Below are the code and all the weights of a small trained network. Each question names an input and a target symbol and asks about switching units off, where a switched-off unit gives its printed mean instead of its output.

import numpy as np


def w(rows, s, z=0):
    codes = np.array(rows[::2]) - 128.0
    scale = np.full(codes.shape[1], s)
    scale[-1] = z or s
    return codes * scale


def norm(h):
    return h / np.sqrt((h * h).mean(-1, keepdims=True) + 1e-5)


def f(y):
    return np.maximum(y, 0)


def softmax(a):
    e = np.exp(a - a.max(-1, keepdims=True))
    return e / e.sum(-1, keepdims=True)


def log_softmax(a):
    a = a - a.max(-1, keepdims=True)
    return a - np.log(np.exp(a).sum(-1, keepdims=True))


def net(x, mask):
    ids = ['γδζηθλξπστφψω'.index(c) for c in x.split()]
    T = len(ids)
    res = E[ids] + P[:T]
    u = 0
    for l in range(2):
        q, k, v = (norm(res) @ M[l].T for M in (Q, K, V))
        z = softmax(np.where(np.tri(T) > 0, q @ k.T / 2**0.5, -1e9)) @ v
        res = res + np.where(mask[u], z, O[l][:, -1]) @ O[l][:, :-1]
        u += 1
        y = f(norm(res) @ A[l][:, :-1].T + A[l][:, -1])
        res = res + np.where(mask[u : u + 4], y, B[l][:, -1]) @ B[l][:, :-1]
        u += 4
    return log_softmax(norm(res)[-1] @ U[:, :-1].T + U[:, -1])


Q, K, V, O, A, B = {}, {}, {}, {}, {}, {}
E = w([
[103,169,204,94,193],'γ',
[134,81,213,171,122],'δ',
[125,149,157,32,117],'ζ',
[91,196,123,135,137],'η',
[128,195,106,246,62],'θ',
[50,223,174,153,100],'λ',
[249,170,144,143,222],'ξ',
[148,180,34,175,165],'π',
[72,168,251,55,195],'σ',
[6,175,76,161,50],'τ',
[11,193,66,110,181],'φ',
[73,183,104,135,86],'ψ',
[29,145,126,46,28],'ω',
],0.015)
P = w([
[86,28,179,157,161],'0',
[144,237,177,168,111],'1',
[138,242,172,161,113],'2',
[125,248,164,141,122],'3',
[105,253,161,125,129],'4',
[107,243,160,119,131],'5',
[94,251,155,116,130],'6',
[87,245,148,112,124],'7',
[78,244,147,108,131],'8',
[80,247,148,98,138],'9',
[81,246,142,97,143],'10',
[62,234,142,102,142],'11',
[76,245,144,86,148],'12',
],0.0077)
Q[0] = w([
[85,253,167,133,152],'0.h0',
[210,86,94,115,154],'0.h0',
],0.016)
K[0] = w([
[65,8,128,156,153],'0.h0',
[116,186,158,108,91],'0.h0',
],0.015)
V[0] = w([
[123,121,145,61,88],'0.h0',
[138,255,158,126,110],'0.h0',
],0.0099)
O[0] = w([
[144,133,183,162,236,3],'0.h0',
[1,219,201,207,63,52],'0.h0',
],0.0071,0.00059)
A[0] = w([
[99,148,163,2,188,43],'0.n0',
[170,175,46,170,84,241],'0.n1',
[165,158,54,150,239,136],'0.n2',
[133,82,235,63,108,253],'0.n3',
],0.0088,0.005)
B[0] = w([
[149,227,23,144,133,203],'0.n0',
[63,116,100,2,142,233],'0.n1',
[48,17,159,98,141,179],'0.n2',
[107,66,44,235,110,254],'0.n3',
],0.0076,0.0066)
Q[1] = w([
[250,173,226,56,120],'1.h0',
[80,127,120,102,156],'1.h0',
],0.016)
K[1] = w([
[247,208,219,75,114],'1.h0',
[110,54,122,140,181],'1.h0',
],0.012)
V[1] = w([
[246,66,40,222,9],'1.h0',
[137,139,36,3,35],'1.h0',
],0.0067)
O[1] = w([
[156,234,69,254,68,39],'1.h0',
[20,104,43,167,120,2],'1.h0',
],0.0097,0.0032)
A[1] = w([
[208,108,231,203,183,2],'1.n0',
[33,114,96,97,134,230],'1.n1',
[234,2,193,252,59,118],'1.n2',
[146,18,137,80,4,238],'1.n3',
],0.0068,0.006)
B[1] = w([
[142,65,153,218,134,140],'1.n0',
[171,145,117,147,174,254],'1.n1',
[134,247,114,48,151,166],'1.n2',
[140,180,116,74,74,178],'1.n3',
],0.015,0.0086)
U = w([
[102,174,108,83,186,24],'γ',
[215,177,157,136,109,90],'δ',
[119,61,112,144,47,254],'ζ',
[86,122,81,96,180,77],'η',
[254,131,47,108,130,73],'θ',
[39,116,128,157,76,156],'λ',
[46,131,213,158,100,138],'ξ',
[124,96,147,210,155,200],'π',
[193,94,187,93,130,154],'σ',
[173,183,133,138,95,161],'τ',
[91,163,143,78,119,40],'φ',
[145,83,109,88,147,181],'ψ',
[150,103,152,200,167,176],'ω',
],0.013,0.0098)

Each question gives the input, a string of symbols that net reads in full, and the target symbol t.
The units are the heads (2 rows each of Q, K, V and O) and the neurons (one row each of A and B). Each row of codes is followed by its name. A weight is (code - 128) times the scale printed after its matrix; where a second scale follows, it is the last column's (O, A, B and U).
mask holds one flag per unit, layer by layer, with each layer's heads first. A switched-off unit (its flag False) gives its mean, the last column of its rows in O or B, instead of its output. The means were averaged over made-up inputs and are rounded, as every weight is.
A unit's drop is (log p(t) with every unit on - log p(t) with that unit switched off) / (log p(t) with every unit on - log p(t) with every unit switched off).
The circuit of an input: a set's keep is (log p(t) with only the set's units on - log p(t) with every unit switched off) / (log p(t) with every unit on - log p(t) with every unit switched off). Starting from all 10 units, units are removed one at a time, each time the one whose removal leaves the highest keep (on an exact tie, the one counted first), for as long as the keep stays at least 0.8.
units of the circuit, in order: the units of the circuit, biggest drop first
most important unit: the unit with the biggest drop
top k neurons: the k neurons with the biggest drops, biggest first
top k neurons in layer l: the k neurons of layer l with the biggest drops, biggest first
drop when u is switched off: that unit's drop, to one decimal
input ξ ψ π θ γ ψ η δ τ δ η θ σ, target τ: top 3 neurons -> 0.n3, 0.n0, 0.n1
input λ λ τ ζ λ λ σ δ ψ φ π ω λ, target ξ: most important unit -> 0.h0
input ξ τ φ ξ σ ω γ η σ σ θ σ δ, target τ: top 2 neurons -> 0.n3, 1.n2
input ξ θ σ δ δ φ θ η η θ γ, target τ: units of the circuit, in order -> 0.n3, 1.h0
input δ σ ξ π γ, target θ: top 2 neurons -> 0.n0, 0.n3
input γ ψ δ δ λ ψ δ δ φ π δ ω δ, target τ: units of the circuit, in order -> 1.n2, 0.n3, 1.h0
input ξ λ ω δ ψ η τ λ ψ σ, target τ: units of the circuit, in order -> 1.h0, 0.n3
input ζ η σ, target ω: units of the circuit, in order -> 0.n3, 0.h0, 0.n1, 1.n0
input δ δ σ σ η γ η ζ η λ ξ θ, target θ: top 3 neurons -> 0.n3, 0.n1, 0.n0
input ω γ γ, target π: top 2 neurons in layer 0 -> 0.n3, 0.n1
input δ ψ γ η γ ω θ, target θ: top 3 neurons -> 0.n3, 0.n1, 1.n2
input ζ ω λ η ζ γ, target ω: top 3 neurons in layer 0 -> 0.n3, 0.n1, 0.n2
input τ τ θ σ ω ξ ψ σ θ θ σ ξ, target ψ: drop when 0.n2 is switched off -> 0.2
input δ τ ω σ θ φ θ θ ψ δ, target θ: units of the circuit, in order -> 0.h0
input δ δ δ σ θ ζ, target θ: drop when 0.n3 is switched off -> -0.1
input ζ η φ η δ γ, target ω: drop when 0.n1 is switched off -> 0.3
input φ θ θ π, target ψ: drop when 0.n0 is switched off -> 0.0
